Below are the code and all the weights of a small trained network. Each question names an input and a class and asks about switching units off, where a switched-off unit gives its printed mean instead of its output.

import numpy as np


def w(rows, s, z=0):
    codes = np.array(rows[::2]) - 128.0
    scale = np.full(codes.shape[1], s)
    scale[-1] = z or s
    return codes * scale


def f(y):
    return np.maximum(y, 0)


def log_softmax(a):
    a = a - a.max(-1, keepdims=True)
    return a - np.log(np.exp(a).sum(-1, keepdims=True))


def net(x, mask):
    res = np.array(x, float).reshape(1, 6) / 4 @ E
    y = f(res @ A[0][:, :-1].T + A[0][:, -1])
    res = res + np.where(mask, y, B[0][:, -1]) @ B[0][:, :-1]
    return log_softmax(res[-1] @ U[:, :-1].T + U[:, -1])


A, B = {}, {}
E = w([
[83,76,149,156,31,108,59,187],'x0',
[128,246,163,200,141,135,44,142],'x1',
[170,113,126,159,118,111,130,127],'x2',
[153,171,137,109,54,190,125,49],'x3',
[87,101,59,186,140,159,99,67],'x4',
[130,125,128,125,128,130,124,126],'x5',
],0.013)
A[0] = w([
[214,174,129,103,231,120,152,35,2],'n1',
[116,105,160,159,40,130,112,142,34],'n2',
[142,203,186,178,163,141,40,119,40],'n3',
[115,166,79,124,185,34,70,158,139],'n4',
[187,208,131,117,2,251,135,61,39],'n5',
[187,187,238,64,121,96,168,215,89],'n6',
[88,137,23,190,155,131,115,97,60],'n7',
],0.0086,0.0042)
B[0] = w([
[72,178,52,61,121,74,82,170,205],'n1',
[60,225,63,154,113,24,102,147,181],'n2',
[121,64,118,38,103,78,204,38,207],'n3',
[108,39,127,129,226,160,165,169,178],'n4',
[134,106,129,169,130,148,248,218,248],'n5',
[173,139,137,122,127,219,44,83,215],'n6',
[255,89,113,143,10,204,70,177,187],'n7',
],0.0094,0.014)
U = w([
[62,190,91,100,89,54,87,194,5],'0',
[180,118,159,149,71,208,83,115,89],'1',
[111,103,202,180,163,134,224,208,89],'2',
[103,112,161,132,102,128,147,111,254],'3',
[115,38,194,71,77,51,192,2,74],'4',
[104,128,164,149,119,127,144,122,252],'5',
],0.0096,0.008)

Each question gives the input, the list of numbers given to net, and the class t.
The units are the neurons (one row each of A and B). Each row of codes is followed by its name. A weight is (code - 128) times the scale printed after its matrix; where a second scale follows, it is the last column's (A, B and U).
mask holds one flag per neuron, in row order. A switched-off neuron (its flag False) gives its mean, the last column of its row in B, instead of its output. The means were averaged over made-up inputs and are rounded, as every weight is.
A unit's drop is (log p(t) with every unit on - log p(t) with that unit switched off) / (log p(t) with every unit on - log p(t) with every unit switched off).
The circuit of an input: a set's keep is (log p(t) with only the set's units on - log p(t) with every unit switched off) / (log p(t) with every unit on - log p(t) with every unit switched off). Starting from all 7 units, units are removed one at a time, each time the one whose removal leaves the highest keep (on an exact tie, the one counted first), for as long as the keep stays at least 0.8.
units of the circuit, in order: the units of the circuit, biggest drop first
unit that matters most: the unit with the biggest drop
top k neurons: the k neurons with the biggest drops, biggest first
drop when u is switched off: that unit's drop, to one decimal
input [-7,5,7,-5,7,-6], class 0: top 3 neurons : [n1 n6 n5]
input [-1,-5,3,-2,5,4], class 1: top 2 neurons : [n3 n7]
input [3,-3,-6,4,6,0], class 1: top 4 neurons : [n7 n3 n1 n4]
input [8,-5,-5,4,-5,7], class 0: unit that matters most : n2
input [6,-3,-4,0,0,3], class 0: top 2 neurons : [n2 n3]
input [7,2,1,-2,8,-3], class 1: top 2 neurons : [n7 n1]
input [4,-5,5,6,-3,4], class 2: units of the circuit, in order : [n5 n3]
input [-1,-2,0,4,7,7], class 1: top 2 neurons : [n7 n3]
input [-7,6,4,-4,6,7], class 0: top 3 neurons : [n1 n6 n5]
input [-1,8,-5,5,6,-6], class 4: top 2 neurons : [n3 n6]
input [-5,-2,-5,6,8,1], class 1: top 4 neurons : [n7 n2 n3 n4]
input [6,3,3,2,6,-3], class 0: top 2 neurons : [n2 n6]
input [-1,-4,-5,0,5,1], class 1: units of the circuit, in order : [n3 n7]
input [-8,8,-5,-1,-5,2], class 0: unit that matters most : n1
input [4,7,7,-6,6,6], class 4: top 3 neurons : [n3 n5 n6]
input [5,6,3,3,-4,2], class 4: top 3 neurons : [n3 n1 n7]
input [-6,-5,-5,-6,7,0], class 1: top 4 neurons : [n7 n5 n2 n3]
input [5,-3,-8,1,8,7], class 1: top 2 neurons : [n7 n1]
input [3,7,6,7,-6,1], class 2: top 3 neurons : [n5 n7 n1]
input [-3,6,1,-2,-7,1], class 1: unit that matters most : n6
input [2,4,5,7,5,4], class 2: drop when n5 is switched off : 1.0
input [-6,-3,0,-4,-6,2], class 0: drop when n7 is switched off : 0.2
input [-8,-7,-2,7,0,5], class 0: drop when n1 is switched off : 1.0
input [-1,-3,3,2,8,-4], class 1: drop when n7 is switched off : 0.5
